Here is a tiny trained network, its code and every weight. The questions are about switching its units off for an input and a class, where a switched-off unit gives its printed mean instead of its output.

import numpy as np


def w(rows, s, z=0):
    codes = np.array(rows[::2]) - 128.0
    scale = np.full(codes.shape[1], s)
    scale[-1] = z or s
    return codes * scale


def f(y):
    return y / 2 * (1 + np.tanh(0.7978845608 * (y + 0.044715 * y**3)))


def log_softmax(a):
    a = a - a.max(-1, keepdims=True)
    return a - np.log(np.exp(a).sum(-1, keepdims=True))


def net(x, mask):
    res = np.array(x, float).reshape(1, 4) / 4 @ E
    y = f(res @ A[0][:, :-1].T + A[0][:, -1])
    res = res + np.where(mask, y, B[0][:, -1]) @ B[0][:, :-1]
    return log_softmax(res[-1] @ U[:, :-1].T + U[:, -1])


A, B = {}, {}
E = w([
[123,129,127],'x0',
[106,130,12],'x1',
[182,73,61],'x2',
[250,248,112],'x3',
],0.013)
A[0] = w([
[70,44,193,211],'n1',
[113,198,127,153],'n2',
[141,63,45,87],'n3',
[136,221,108,221],'n4',
[97,177,155,161],'n5',
[150,187,161,90],'n6',
[225,131,112,160],'n7',
[91,202,147,193],'n8',
[114,163,196,154],'n9',
[238,6,133,255],'n10',
],0.012,0.0047)
B[0] = w([
[53,207,95,249],'n1',
[253,52,32,172],'n2',
[20,31,131,207],'n3',
[222,120,81,216],'n4',
[168,109,129,168],'n5',
[192,42,113,184],'n6',
[181,167,153,217],'n7',
[166,53,120,184],'n8',
[105,78,189,192],'n9',
[27,213,90,233],'n10',
],0.0069,0.013)
U = w([
[81,138,189,135],'0',
[80,176,103,150],'1',
[91,133,88,252],'2',
[85,61,118,32],'3',
[159,78,119,85],'4',
[158,251,139,192],'5',
[155,141,55,80],'6',
[133,178,34,70],'7',
],0.014,0.0033)

Each question gives the input, the list of numbers given to net, and the class t.
The units are the neurons (one row each of A and B). Each row of codes is followed by its name. A weight is (code - 128) times the scale printed after its matrix; where a second scale follows, it is the last column's (A, B and U).
mask holds one flag per neuron, in row order. A switched-off neuron (its flag False) gives its mean, the last column of its row in B, instead of its output. The means were averaged over made-up inputs and are rounded, as every weight is.
A unit's drop is (log p(t) with every unit on - log p(t) with that unit switched off) / (log p(t) with every unit on - log p(t) with every unit switched off).
The circuit of an input: a set's keep is (log p(t) with only the set's units on - log p(t) with every unit switched off) / (log p(t) with every unit on - log p(t) with every unit switched off). Starting from all 10 units, units are removed one at a time, each time the one whose removal leaves the highest keep (on an exact tie, the one counted first), for as long as the keep stays at least 0.8.
circuit, biggest first: the units of the circuit, biggest drop first
most important unit: the unit with the biggest drop
k most important neurons: the k neurons with the biggest drops, biggest first
drop of u: that unit's drop, to one decimal
input [1,-8,8,-5], class 1: circuit, biggest first	[n10 n1]
input [-3,-3,7,-6], class 1: 2 most important neurons	[n10 n1]
input [-3,-8,6,-7], class 1: circuit, biggest first	[n1 n10]
input [-8,-5,8,-2], class 1: most important unit	n10
input [-4,-1,-1,-6], class 0: circuit, biggest first	[n2 n4]
input [-8,-6,-1,3], class 4: circuit, biggest first	[n1 n6]
input [2,-7,3,-6], class 1: circuit, biggest first	[n1 n10]
input [1,-4,0,7], class 4: circuit, biggest first	[n6 n1]
input [2,1,-6,4], class 6: 3 most important neurons	[n3 n4 n2]
input [-5,4,4,0], class 3: 2 most important neurons	[n3 n1]
input [-6,5,8,0], class 3: 3 most important neurons	[n3 n1 n4]
input [1,8,-7,2], class 6: drop of n1	0.2
input [-5,-8,-6,1], class 4: drop of n5	0.1
input [-5,7,-5,2], class 6: drop of n1	0.3
input [8,-4,8,5], class 5: most important unit	n7
